Here is a tiny trained network, its code and every weight. The questions are about switching its units off for an input and a target symbol, where a switched-off unit gives its printed mean instead of its output.

import numpy as np


def w(rows, s, z=0):
    codes = np.array(rows[::2]) - 128.0
    scale = np.full(codes.shape[1], s)
    scale[-1] = z or s
    return codes * scale


def f(y):
    return np.maximum(y, 0)


def softmax(a):
    e = np.exp(a - a.max(-1, keepdims=True))
    return e / e.sum(-1, keepdims=True)


def log_softmax(a):
    a = a - a.max(-1, keepdims=True)
    return a - np.log(np.exp(a).sum(-1, keepdims=True))


def net(x, mask):
    ids = ['ΘΛΠΣΩαβγδεημξτφψ'.index(c) for c in x.split()]
    T = len(ids)
    res = E[ids] + P[:T]
    r = res
    for j in range(2):
        rows = slice(2 * j, 2 * j + 2)
        q, k, v = (r @ M[0][rows].T for M in (Q, K, V))
        z = softmax(np.where(np.tri(T) > 0, q @ k.T / 2**0.5, -1e9)) @ v
        o = O[0][rows]
        res = res + np.where(mask[j], z, o[:, -1]) @ o[:, :-1]
    y = f(res @ A[0][:, :-1].T + A[0][:, -1])
    res = res + np.where(mask[2:6], y, B[0][:, -1]) @ B[0][:, :-1]
    return log_softmax(res[-1] @ U[:, :-1].T + U[:, -1])


Q, K, V, O, A, B = {}, {}, {}, {}, {}, {}
E = w([
[64,207,190,44],'Θ',
[32,152,250,94],'Λ',
[195,115,98,164],'Π',
[73,179,60,57],'Σ',
[94,145,179,49],'Ω',
[198,157,217,120],'α',
[182,86,15,136],'β',
[237,201,96,124],'γ',
[138,171,94,175],'δ',
[84,150,206,149],'ε',
[139,176,225,136],'η',
[158,127,174,195],'μ',
[104,76,109,140],'ξ',
[180,74,86,94],'τ',
[99,238,161,71],'φ',
[192,125,86,151],'ψ',
],0.014)
P = w([
[164,160,102,207],'0',
[92,149,245,79],'1',
[9,51,82,93],'2',
[129,200,178,132],'3',
[70,135,159,87],'4',
[161,234,135,110],'5',
[163,150,68,58],'6',
[151,254,166,24],'7',
],0.0097)
Q[0] = w([
[102,3,93,92],'h1',
[81,215,77,75],'h1',
[204,186,218,74],'h2',
[87,179,90,162],'h2',
],0.0064)
K[0] = w([
[151,86,176,10],'h1',
[162,154,150,95],'h1',
[145,151,101,208],'h2',
[217,42,188,168],'h2',
],0.011)
V[0] = w([
[157,254,172,128],'h1',
[149,179,99,55],'h1',
[124,84,243,54],'h2',
[169,150,160,201],'h2',
],0.0098)
O[0] = w([
[132,48,163,111,254],'h1',
[75,105,220,237,151],'h1',
[250,118,182,102,113],'h2',
[108,55,80,56,189],'h2',
],0.017,0.0081)
A[0] = w([
[171,60,103,1,103],'n1',
[185,112,238,216,142],'n2',
[36,179,244,24,255],'n3',
[81,47,219,140,81],'n4',
],0.0067,0.0062)
B[0] = w([
[2,195,172,50,200],'n1',
[120,192,131,154,173],'n2',
[203,137,48,169,252],'n3',
[133,93,149,135,200],'n4',
],0.0087,0.015)
U = w([
[147,90,198,166,61],'Θ',
[166,123,173,98,117],'Λ',
[134,96,70,110,75],'Π',
[76,157,179,205,156],'Σ',
[178,112,171,148,159],'Ω',
[105,98,191,106,143],'α',
[108,163,83,169,67],'β',
[107,11,141,155,208],'γ',
[95,99,98,125,51],'δ',
[127,121,142,92,111],'ε',
[146,63,165,78,148],'η',
[87,138,119,80,60],'μ',
[150,167,87,127,198],'ξ',
[171,137,94,165,254],'τ',
[128,56,191,167,31],'φ',
[125,95,85,136,199],'ψ',
],0.012,0.0033)

Each question gives the input, a string of symbols that net reads in full, and the target symbol t.
The units are the heads (2 rows each of Q, K, V and O) and the neurons (one row each of A and B). Each row of codes is followed by its name. A weight is (code - 128) times the scale printed after its matrix; where a second scale follows, it is the last column's (O, A, B and U).
mask holds one flag per unit, heads first, then neurons. A switched-off unit (its flag False) gives its mean, the last column of its rows in O or B, instead of its output. The means were averaged over made-up inputs and are rounded, as every weight is.
A unit's drop is (log p(t) with every unit on - log p(t) with that unit switched off) / (log p(t) with every unit on - log p(t) with every unit switched off).
The circuit of an input: a set's keep is (log p(t) with only the set's units on - log p(t) with every unit switched off) / (log p(t) with every unit on - log p(t) with every unit switched off). Starting from all 6 units, units are removed one at a time, each time the one whose removal leaves the highest keep (on an exact tie, the one counted first), for as long as the keep stays at least 0.8.
units of the circuit, in order: the units of the circuit, biggest drop first
unit that matters most: the unit with the biggest drop
heads that matter: for each layer, one digit per head in row order, 1 if its drop is at least 0.15 and else 0, layers parted by /
input γ ε ε δ, target γ: units of the circuit, in order : (h1; h2; n1)
input Ω φ Ω Ω Σ, target Ω: units of the circuit, in order : (h2)
input γ φ γ Σ, target γ: units of the circuit, in order : (h1; n1)
input γ Π μ α, target γ: heads that matter : 01
input γ Ω ψ α ψ γ α β, target γ: heads that matter : 10
input Θ Σ φ η, target Θ: units of the circuit, in order : (h1; h2)
input γ Ω μ γ δ δ Λ ε, target γ: heads that matter : 11
input ψ γ Σ γ δ, target γ: units of the circuit, in order : (h1; n1; h2; n2)
input α α δ, target α: units of the circuit, in order : (h2; n1; n3)
input γ ψ α α ε α, target γ: units of the circuit, in order : (h2; h1)
input γ α μ τ η φ, target γ: units of the circuit, in order : (h1; h2; n1)
input γ ε η μ, target γ: units of the circuit, in order : (h2; h1)
input α γ γ, target γ: heads that matter : 10
input γ ξ η Θ ψ ε, target γ: units of the circuit, in order : (h2; h1; n1)
input μ μ γ β Θ η, target μ: unit that matters most : h1
input Θ α γ η, target Ω: units of the circuit, in order : (h2; n1)
input Ω ξ Σ α, target Ω: heads that matter : 01
input γ β φ η γ φ, target γ: heads that matter : 11
input ξ μ Λ η, target ξ: heads that matter : 10
input η μ γ, target μ: heads that matter : 10
input Λ Σ τ, target Σ: unit that matters most : h2
input ψ Π δ γ Θ γ ψ, target γ: heads that matter : 11
